Below is a small trained network, with its code and all its weights. Each question gives an input and a class and asks what happens when units are switched off, that is, made to give their printed mean instead of their output.

import numpy as np


def w(rows, s, z=0):
    codes = np.array(rows[::2]) - 128.0
    scale = np.full(codes.shape[1], s)
    scale[-1] = z or s
    return codes * scale


def f(y):
    return np.maximum(y, 0)


def log_softmax(a):
    a = a - a.max(-1, keepdims=True)
    return a - np.log(np.exp(a).sum(-1, keepdims=True))


def net(x, mask):
    res = np.array(x, float).reshape(1, 4) / 4 @ E
    y = f(res @ A[0][:, :-1].T + A[0][:, -1])
    res = res + np.where(mask, y, B[0][:, -1]) @ B[0][:, :-1]
    return log_softmax(res[-1] @ U[:, :-1].T + U[:, -1])


A, B = {}, {}
E = w([
[85,2,35,149,114,138],'x0',
[89,150,82,74,149,233],'x1',
[30,149,194,157,71,202],'x2',
[176,4,207,85,40,148],'x3',
],0.0082)
A[0] = w([
[157,138,113,133,119,59,216],'N0',
[168,92,207,140,100,138,215],'N1',
[105,84,104,98,110,221,241],'N2',
[155,81,133,126,105,92,183],'N3',
[148,103,160,126,77,105,180],'N4',
[184,124,34,90,181,145,188],'N5',
[64,124,98,161,105,156,102],'N6',
[80,224,136,162,159,141,254],'N7',
[121,133,126,119,113,107,91],'N8',
[172,154,253,99,102,141,136],'N9',
[125,68,191,127,100,88,155],'N10',
[117,69,138,158,111,88,125],'N11',
[67,94,115,162,127,133,201],'N12',
],0.015,0.0035)
B[0] = w([
[163,166,136,147,171,145,200],'N0',
[200,91,230,148,96,132,220],'N1',
[10,12,143,98,110,101,219],'N2',
[140,87,106,179,96,90,193],'N3',
[172,105,189,156,102,154,193],'N4',
[190,76,3,85,145,31,225],'N5',
[101,175,103,57,101,242,178],'N6',
[84,223,132,180,212,116,253],'N7',
[138,134,140,140,131,124,132],'N8',
[164,118,226,7,168,92,243],'N9',
[183,114,165,195,82,169,209],'N10',
[151,111,101,209,106,163,185],'N11',
[142,117,108,111,156,247,184],'N12',
],0.018,0.013)
U = w([
[118,219,125,156,202,160,100],'0',
[163,107,199,74,126,143,115],'1',
[107,59,89,88,123,112,74],'2',
[203,116,2,80,173,126,204],'3',
[170,78,150,216,62,201,76],'4',
[133,147,106,96,55,150,6],'5',
[64,110,93,94,132,243,252],'6',
],0.0088,0.0028)

Each question gives the input, the list of numbers given to net, and the class t.
The units are the neurons (one row each of A and B). Each row of codes is followed by its name. A weight is (code - 128) times the scale printed after its matrix; where a second scale follows, it is the last column's (A, B and U).
mask holds one flag per neuron, in row order. A switched-off neuron (its flag False) gives its mean, the last column of its row in B, instead of its output. The means were averaged over made-up inputs and are rounded, as every weight is.
A unit's drop is (log p(t) with every unit on - log p(t) with that unit switched off) / (log p(t) with every unit on - log p(t) with every unit switched off).
The circuit of an input: a set's keep is (log p(t) with only the set's units on - log p(t) with every unit switched off) / (log p(t) with every unit on - log p(t) with every unit switched off). Starting from the 12 units with the biggest drops (on a tie, the unit counted first), units are removed one at a time, each time the one whose removal leaves the highest keep (on an exact tie, the one counted first), for as long as the keep stays at least 0.8.
circuit, biggest first: the units of the circuit, biggest drop first
unit that matters most: the unit with the biggest drop
k most important neurons: the k neurons with the biggest drops, biggest first
drop when u is switched off: that unit's drop, to one decimal
input [6,-1,0,-1], class 6: unit that matters most => N12
input [-1,8,-1,-1], class 2: circuit, biggest first => (N2, N5)
input [-2,-6,0,6], class 4: 2 most important neurons => (N10, N11)
input [8,8,0,5], class 6: 3 most important neurons => (N6, N12, N9)
input [7,6,-2,1], class 2: 3 most important neurons => (N2, N5, N7)
input [1,5,-8,6], class 3: 2 most important neurons => (N5, N9)
input [6,4,-2,1], class 2: 4 most important neurons => (N2, N5, N7, N0)
input [-4,-8,-6,-1], class 4: 2 most important neurons => (N3, N7)
input [-8,-3,-3,-2], class 0: drop when N7 is switched off => 0.4
input [-6,5,-2,-2], class 0: drop when N7 is switched off => 0.8
input [0,-6,3,-2], class 4: drop when N9 is switched off => 0.7
input [-2,-7,2,5], class 4: 2 most important neurons => (N10, N11)
